Below are the code and all the weights of a small trained network. Each question names an input and a target symbol and asks about switching units off, where a switched-off unit gives its printed mean instead of its output.

import numpy as np


def w(rows, s, z=0):
    codes = np.array(rows[::2]) - 128.0
    scale = np.full(codes.shape[1], s)
    scale[-1] = z or s
    return codes * scale


def norm(h):
    return h / np.sqrt((h * h).mean(-1, keepdims=True) + 1e-5)


def f(y):
    return y / 2 * (1 + np.tanh(0.7978845608 * (y + 0.044715 * y**3)))


def softmax(a):
    e = np.exp(a - a.max(-1, keepdims=True))
    return e / e.sum(-1, keepdims=True)


def log_softmax(a):
    a = a - a.max(-1, keepdims=True)
    return a - np.log(np.exp(a).sum(-1, keepdims=True))


def net(x, mask):
    ids = ['ΠΣΨγδεζλξ'.index(c) for c in x.split()]
    T = len(ids)
    res = E[ids] + P[:T]
    u = 0
    for l in range(2):
        r = norm(res)
        for j in range(2):
            rows = slice(2 * j, 2 * j + 2)
            q, k, v = (r @ M[l][rows].T for M in (Q, K, V))
            z = softmax(np.where(np.tri(T) > 0, q @ k.T / 2**0.5, -1e9)) @ v
            o = O[l][rows]
            res = res + np.where(mask[u + j], z, o[:, -1]) @ o[:, :-1]
        u += 2
        y = f(norm(res) @ A[l][:, :-1].T + A[l][:, -1])
        res = res + np.where(mask[u : u + 16], y, B[l][:, -1]) @ B[l][:, :-1]
        u += 16
    return log_softmax(norm(res)[-1] @ U[:, :-1].T + U[:, -1])


Q, K, V, O, A, B = {}, {}, {}, {}, {}, {}
E = w([
[134,253,125,58],'Π',
[215,127,129,104],'Σ',
[89,109,93,138],'Ψ',
[56,94,121,104],'γ',
[45,150,167,98],'δ',
[116,149,78,171],'ε',
[161,180,119,82],'ζ',
[120,139,130,195],'λ',
[117,95,79,153],'ξ',
],0.03)
P = w([
[82,136,90,5],'0',
[61,163,120,117],'1',
[64,161,118,127],'2',
[82,155,119,131],'3',
[91,149,124,137],'4',
[100,138,117,143],'5',
[111,130,122,144],'6',
[120,125,123,152],'7',
[130,118,125,155],'8',
[142,113,126,155],'9',
[152,109,129,159],'10',
[165,104,130,160],'11',
[173,100,132,163],'12',
[181,97,136,164],'13',
],0.014)
Q[0] = w([
[142,109,87,189],'L0H1',
[91,155,146,121],'L0H1',
[182,143,3,153],'L0H2',
[89,124,80,229],'L0H2',
],0.054)
K[0] = w([
[155,34,144,178],'L0H1',
[78,165,50,125],'L0H1',
[254,118,118,202],'L0H2',
[146,34,86,237],'L0H2',
],0.043)
V[0] = w([
[180,78,40,87],'L0H1',
[102,81,175,92],'L0H1',
[91,142,99,252],'L0H2',
[48,64,227,135],'L0H2',
],0.024)
O[0] = w([
[16,119,74,113,153],'L0H1',
[201,97,124,94,2],'L0H1',
[55,186,87,225,229],'L0H2',
[69,116,252,175,98],'L0H2',
],0.017,0.0081)
A[0] = w([
[150,116,112,126,97],'L0N1',
[138,52,172,119,2],'L0N2',
[186,73,77,189,182],'L0N3',
[143,116,117,128,96],'L0N4',
[243,11,70,176,173],'L0N5',
[161,36,106,159,57],'L0N6',
[132,7,79,127,83],'L0N7',
[202,212,179,157,80],'L0N8',
[154,76,181,194,102],'L0N9',
[97,167,172,152,112],'L0N10',
[164,138,135,125,134],'L0N11',
[144,128,129,127,88],'L0N12',
[156,216,111,126,109],'L0N13',
[253,186,137,163,86],'L0N14',
[187,139,147,101,70],'L0N15',
[189,166,80,126,149],'L0N16',
],0.023,0.0099)
B[0] = w([
[123,144,154,150,129],'L0N1',
[222,116,71,188,141],'L0N2',
[47,111,123,179,196],'L0N3',
[123,142,146,142,118],'L0N4',
[60,130,254,233,210],'L0N5',
[164,161,61,119,119],'L0N6',
[64,67,202,205,146],'L0N7',
[85,99,180,217,153],'L0N8',
[17,155,102,124,196],'L0N9',
[127,126,136,226,254],'L0N10',
[110,156,124,100,143],'L0N11',
[120,150,137,110,112],'L0N12',
[90,216,112,128,199],'L0N13',
[36,168,69,144,179],'L0N14',
[124,151,110,53,169],'L0N15',
[119,219,70,156,246],'L0N16',
],0.036,0.0076)
Q[1] = w([
[106,28,35,145],'L1H1',
[191,150,24,173],'L1H1',
[80,3,159,152],'L1H2',
[126,169,77,150],'L1H2',
],0.039)
K[1] = w([
[8,107,49,175],'L1H1',
[32,254,126,234],'L1H1',
[184,131,242,32],'L1H2',
[90,169,122,183],'L1H2',
],0.03)
V[1] = w([
[51,72,108,2],'L1H1',
[131,156,241,67],'L1H1',
[132,152,219,28],'L1H2',
[228,35,83,111],'L1H2',
],0.035)
O[1] = w([
[39,135,135,36,132],'L1H1',
[126,190,219,109,107],'L1H1',
[252,94,69,123,77],'L1H2',
[57,175,26,188,2],'L1H2',
],0.027,0.033)
A[1] = w([
[85,225,103,108,170],'L1N1',
[163,105,136,178,30],'L1N2',
[184,160,133,90,47],'L1N3',
[104,114,113,80,165],'L1N4',
[132,21,86,158,127],'L1N5',
[155,188,113,150,147],'L1N6',
[174,254,72,97,79],'L1N7',
[141,113,183,156,59],'L1N8',
[144,114,140,147,65],'L1N9',
[83,201,158,104,54],'L1N10',
[202,200,126,113,111],'L1N11',
[111,166,79,151,2],'L1N12',
[144,120,137,150,33],'L1N13',
[106,99,148,77,78],'L1N14',
[190,119,91,158,168],'L1N15',
[117,82,159,122,72],'L1N16',
],0.042,0.0068)
B[1] = w([
[110,236,211,106,249],'L1N1',
[175,116,165,177,151],'L1N2',
[143,182,188,160,162],'L1N3',
[99,121,145,181,155],'L1N4',
[87,193,253,87,199],'L1N5',
[97,81,131,67,171],'L1N6',
[3,21,80,15,193],'L1N7',
[135,157,48,143,207],'L1N8',
[121,123,145,152,138],'L1N9',
[211,57,152,95,247],'L1N10',
[173,209,178,48,183],'L1N11',
[182,196,117,91,154],'L1N12',
[128,111,139,150,131],'L1N13',
[160,118,64,186,183],'L1N14',
[104,89,189,43,142],'L1N15',
[92,135,112,95,194],'L1N16',
],0.066,0.018)
U = w([
[120,122,98,39,136],'Π',
[136,153,62,125,255],'Σ',
[115,51,136,135,144],'Ψ',
[185,81,133,129,177],'γ',
[144,75,195,133,31],'δ',
[127,253,99,137,89],'ε',
[216,168,160,133,109],'ζ',
[153,123,138,202,186],'λ',
[36,138,132,144,66],'ξ',
],0.023,0.0079)

Each question gives the input, a string of symbols that net reads in full, and the target symbol t.
The units are the heads (2 rows each of Q, K, V and O) and the neurons (one row each of A and B). Each row of codes is followed by its name. A weight is (code - 128) times the scale printed after its matrix; where a second scale follows, it is the last column's (O, A, B and U).
mask holds one flag per unit, layer by layer, with each layer's heads first. A switched-off unit (its flag False) gives its mean, the last column of its rows in O or B, instead of its output. The means were averaged over made-up inputs and are rounded, as every weight is.
A unit's drop is (log p(t) with every unit on - log p(t) with that unit switched off) / (log p(t) with every unit on - log p(t) with every unit switched off).
The circuit of an input: a set's keep is (log p(t) with only the set's units on - log p(t) with every unit switched off) / (log p(t) with every unit on - log p(t) with every unit switched off). Starting from the 12 units with the biggest drops (on a tie, the unit counted first), units are removed one at a time, each time the one whose removal leaves the highest keep (on an exact tie, the one counted first), for as long as the keep stays at least 0.8.
circuit, biggest first: the units of the circuit, biggest drop first
unit that matters most: the unit with the biggest drop
top k neurons: the k neurons with the biggest drops, biggest first
k most important neurons of layer l: the k neurons of layer l with the biggest drops, biggest first
which heads matter: for each layer, one digit per head in row order, 1 if its drop is at least 0.15 and else 0, layers parted by /
input δ ε ζ ε, target ζ: top 3 neurons	L0N5, L0N7, L1N7
input ε λ ζ γ, target ξ: circuit, biggest first	L1H1, L1N10, L1N11
input ε λ ε ξ Π Ψ Π ε ξ δ Ψ, target ξ: top 2 neurons	L0N5, L1N10
input ε ε γ γ ζ Ψ ζ Σ ξ Π ε, target ξ: top 2 neurons	L1N10, L0N16
input Π δ ζ Π ε, target ζ: top 4 neurons	L0N5, L0N16, L1N10, L0N7
input Ψ ε δ δ Σ ε, target ε: circuit, biggest first	L0H2, L1H1
input δ ξ Π λ ε, target λ: circuit, biggest first	L0H2, L1N7, L1H1, L1N1
input ε λ δ Π ε Π Σ γ γ γ, target ξ: top 3 neurons	L0N10, L0N5, L1N10
input ξ γ ξ λ, target ξ: unit that matters most	L1H1
input δ δ ζ γ ε δ ζ ξ δ Π ζ Σ δ Σ, target Π: 4 most important neurons of layer 0	L0N16, L0N5, L0N7, L0N2
input ε ε Ψ δ δ Π Π ε δ, target ξ: top 3 neurons	L0N10, L0N5, L1N10
input ε ε ζ ε ε ζ Ψ, target ζ: which heads matter	01 / 01
input Σ δ Π δ ζ δ, target γ: top 2 neurons	L0N5, L1N1
input ξ δ δ λ δ, target Ψ: top neuron	L0N9
input δ δ Ψ δ, target Π: top 3 neurons	L0N2, L0N5, L1N7
input λ Π γ, target λ: 2 most important neurons of layer 1	L1N7, L1N1
input γ Π ε ζ Π Σ, target ε: top 2 neurons	L0N7, L0N5
input Σ ε ε δ Π ε δ ζ δ Ψ Π δ γ, target γ: which heads matter	11 / 11
input Ψ ε γ δ ξ ε δ ε δ δ ε Ψ ζ γ, target δ: which heads matter	01 / 10
input ε ε Σ, target ξ: top 2 neurons	L0N7, L1N10
input ζ γ ζ δ ξ λ, target ξ: top 2 neurons	L0N5, L1N10
input ζ λ ξ δ γ ε λ ξ δ ζ Σ, target ζ: which heads matter	11 / 11
input Ψ ε ξ δ ε Π δ ζ δ Σ, target δ: which heads matter	11 / 10
